Below is a small trained network, with its code and all its weights. Each question gives an input and a target symbol and asks what happens when units are switched off, that is, made to give their printed mean instead of their output.

import numpy as np


def w(rows, s, z=0):
    codes = np.array(rows[::2]) - 128.0
    scale = np.full(codes.shape[1], s)
    scale[-1] = z or s
    return codes * scale


def f(y):
    return np.maximum(y, 0)


def softmax(a):
    e = np.exp(a - a.max(-1, keepdims=True))
    return e / e.sum(-1, keepdims=True)


def log_softmax(a):
    a = a - a.max(-1, keepdims=True)
    return a - np.log(np.exp(a).sum(-1, keepdims=True))


def net(x, mask):
    ids = ['αβδεζηθλξστψω'.index(c) for c in x.split()]
    T = len(ids)
    res = E[ids] + P[:T]
    u = 0
    for l in range(2):
        r = res
        for j in range(2):
            rows = slice(2 * j, 2 * j + 2)
            q, k, v = (r @ M[l][rows].T for M in (Q, K, V))
            z = softmax(np.where(np.tri(T) > 0, q @ k.T / 2**0.5, -1e9)) @ v
            o = O[l][rows]
            res = res + np.where(mask[u + j], z, o[:, -1]) @ o[:, :-1]
        u += 2
        y = f(res @ A[l][:, :-1].T + A[l][:, -1])
        res = res + np.where(mask[u : u + 12], y, B[l][:, -1]) @ B[l][:, :-1]
        u += 12
    return log_softmax(res[-1] @ U[:, :-1].T + U[:, -1])


Q, K, V, O, A, B = {}, {}, {}, {}, {}, {}
E = w([
[45,172,26],'α',
[174,130,96],'β',
[182,75,15],'δ',
[181,150,237],'ε',
[161,241,66],'ζ',
[176,170,13],'η',
[102,133,66],'θ',
[105,83,40],'λ',
[190,155,93],'ξ',
[33,38,85],'σ',
[158,246,24],'τ',
[44,116,58],'ψ',
[72,163,42],'ω',
],0.014)
P = w([
[69,128,104],'0',
[119,159,89],'1',
[123,150,111],'2',
[114,145,146],'3',
[124,139,154],'4',
[125,139,158],'5',
[117,131,124],'6',
[76,129,159],'7',
[119,160,119],'8',
[95,132,6],'9',
],0.013)
Q[0] = w([
[155,100,2],'L0H0',
[62,73,43],'L0H0',
[145,131,240],'L0H1',
[137,224,147],'L0H1',
],0.009)
K[0] = w([
[74,225,180],'L0H0',
[78,139,149],'L0H0',
[200,208,155],'L0H1',
[150,141,254],'L0H1',
],0.0076)
V[0] = w([
[113,34,65],'L0H0',
[24,254,169],'L0H0',
[177,252,93],'L0H1',
[126,153,110],'L0H1',
],0.0091)
O[0] = w([
[255,102,91,149],'L0H0',
[32,131,248,254],'L0H0',
[24,200,56,185],'L0H1',
[82,117,104,168],'L0H1',
],0.0064,0.0046)
A[0] = w([
[109,129,46,108],'L0N0',
[171,16,90,60],'L0N1',
[58,110,158,180],'L0N2',
[57,96,98,206],'L0N3',
[254,146,121,95],'L0N4',
[130,117,78,121],'L0N5',
[184,233,145,31],'L0N6',
[139,37,168,47],'L0N7',
[145,159,162,57],'L0N8',
[68,200,171,176],'L0N9',
[197,224,82,154],'L0N10',
[136,79,86,3],'L0N11',
],0.011,0.0035)
B[0] = w([
[181,80,196,238],'L0N0',
[59,114,137,158],'L0N1',
[185,121,116,207],'L0N2',
[187,226,102,255],'L0N3',
[65,130,106,168],'L0N4',
[118,153,188,175],'L0N5',
[124,73,34,178],'L0N6',
[123,254,20,138],'L0N7',
[125,125,144,137],'L0N8',
[152,54,102,254],'L0N9',
[128,154,181,236],'L0N10',
[99,131,158,141],'L0N11',
],0.0083,0.0077)
Q[1] = w([
[184,3,85],'L1H0',
[108,63,37],'L1H0',
[238,236,28],'L1H1',
[210,239,148],'L1H1',
],0.0082)
K[1] = w([
[98,112,71],'L1H0',
[50,156,65],'L1H0',
[8,129,255],'L1H1',
[16,58,215],'L1H1',
],0.0092)
V[1] = w([
[67,170,88],'L1H0',
[106,119,72],'L1H0',
[70,70,99],'L1H1',
[143,251,129],'L1H1',
],0.016)
O[1] = w([
[160,170,168,254],'L1H0',
[38,254,233,210],'L1H0',
[47,27,205,63],'L1H1',
[195,104,177,241],'L1H1',
],0.0097,0.0034)
A[1] = w([
[126,203,126,108],'L1N0',
[118,185,149,112],'L1N1',
[43,65,103,158],'L1N2',
[196,121,32,46],'L1N3',
[130,146,212,180],'L1N4',
[153,180,176,74],'L1N5',
[92,254,55,118],'L1N6',
[109,49,121,225],'L1N7',
[85,103,245,2],'L1N8',
[86,124,242,146],'L1N9',
[187,150,190,64],'L1N10',
[15,149,182,146],'L1N11',
],0.009,0.0072)
B[1] = w([
[138,105,179,201],'L1N0',
[126,68,128,177],'L1N1',
[94,164,109,163],'L1N2',
[180,158,203,172],'L1N3',
[129,123,73,190],'L1N4',
[44,2,182,176],'L1N5',
[125,5,134,255],'L1N6',
[14,172,47,152],'L1N7',
[250,96,140,143],'L1N8',
[142,178,110,171],'L1N9',
[50,70,117,178],'L1N10',
[213,162,140,192],'L1N11',
],0.0063,0.0096)
U = w([
[144,79,184,56],'α',
[228,161,92,126],'β',
[158,153,137,38],'δ',
[196,83,1,181],'ε',
[107,73,228,93],'ζ',
[248,138,119,158],'η',
[185,126,143,107],'θ',
[121,217,136,216],'λ',
[205,132,125,64],'ξ',
[160,232,248,121],'σ',
[132,49,211,6],'τ',
[181,136,130,140],'ψ',
[167,88,164,226],'ω',
],0.0089,0.0022)

Each question gives the input, a string of symbols that net reads in full, and the target symbol t.
The units are the heads (2 rows each of Q, K, V and O) and the neurons (one row each of A and B). Each row of codes is followed by its name. A weight is (code - 128) times the scale printed after its matrix; where a second scale follows, it is the last column's (O, A, B and U).
mask holds one flag per unit, layer by layer, with each layer's heads first. A switched-off unit (its flag False) gives its mean, the last column of its rows in O or B, instead of its output. The means were averaged over made-up inputs and are rounded, as every weight is.
A unit's drop is (log p(t) with every unit on - log p(t) with that unit switched off) / (log p(t) with every unit on - log p(t) with every unit switched off).
The circuit of an input: a set's keep is (log p(t) with only the set's units on - log p(t) with every unit switched off) / (log p(t) with every unit on - log p(t) with every unit switched off). Starting from the 12 units with the biggest drops (on a tie, the unit counted first), units are removed one at a time, each time the one whose removal leaves the highest keep (on an exact tie, the one counted first), for as long as the keep stays at least 0.8.
circuit, biggest first: the units of the circuit, biggest drop first
k most important neurons: the k neurons with the biggest drops, biggest first
top k neurons in layer l: the k neurons of layer l with the biggest drops, biggest first
which heads matter: for each layer, one digit per head in row order, 1 if its drop is at least 0.15 and else 0, layers parted by /
input σ λ ε η τ σ σ η, target σ: top 3 neurons in layer 0 : (L0N7; L0N0; L0N1)
input ε δ ξ, target ε: circuit, biggest first : (L1H0)
input η ψ ε λ τ ε ε σ, target ε: circuit, biggest first : (L0N3; L1H0)
input η ω λ, target η: circuit, biggest first : (L1H1; L0N3; L0N6; L0H1)
input δ η ζ η η β η β θ, target λ: top 4 neurons in layer 0 : (L0N1; L0N4; L0N3; L0N11)
input η ω ω, target η: top 2 neurons in layer 0 : (L0N0; L0N3)
input δ η ξ, target λ: 4 most important neurons : (L0N1; L0N4; L0N3; L0N0)
input δ ω η τ, target λ: top 2 neurons in layer 0 : (L0N1; L0N4)
input η θ ε, target η: which heads matter : 10 / 11
input ε λ δ δ δ τ ω, target ε: circuit, biggest first : (L1H1; L0N3; L1H0)
input σ σ η ζ η ψ η θ δ, target σ: which heads matter : 01 / 10
input σ δ β β, target σ: top 3 neurons in layer 1 : (L1N6; L1N11; L1N9)
input ε η ω η η ε ω α, target ε: which heads matter : 00 / 01
input δ ε ε η ω ω, target λ: which heads matter : 11 / 01
input σ ω η, target σ: 2 most important neurons : (L0N7; L0N1)
input σ ξ β, target σ: 4 most important neurons : (L0N7; L0N1; L0N4; L0N0)
input η β ε, target η: most important neuron : (L0N10)
input δ ω η λ, target λ: which heads matter : 11 / 01
input η ω η η α, target η: 3 most important neurons : (L0N0; L0N10; L0N3)
input δ τ α ω ε ω ω θ, target λ: 4 most important neurons : (L0N1; L0N4; L0N3; L0N2)
input ω ε η ζ θ ε ε ε α, target ε: which heads matter : 00 / 11
input δ δ η ω σ ζ, target λ: top 3 neurons in layer 1 : (L1N2; L1N7; L1N5)
input δ ε η σ η ξ λ ζ, target λ: most important neuron : (L0N1)
input ε ξ ω ε λ η, target ε: top 3 neurons in layer 0 : (L0N9; L0N3; L0N4)
input σ ω δ, target σ: top 2 neurons in layer 1 : (L1N11; L1N9)
input δ ζ ψ, target λ: top 2 neurons in layer 1 : (L1N2; L1N7)
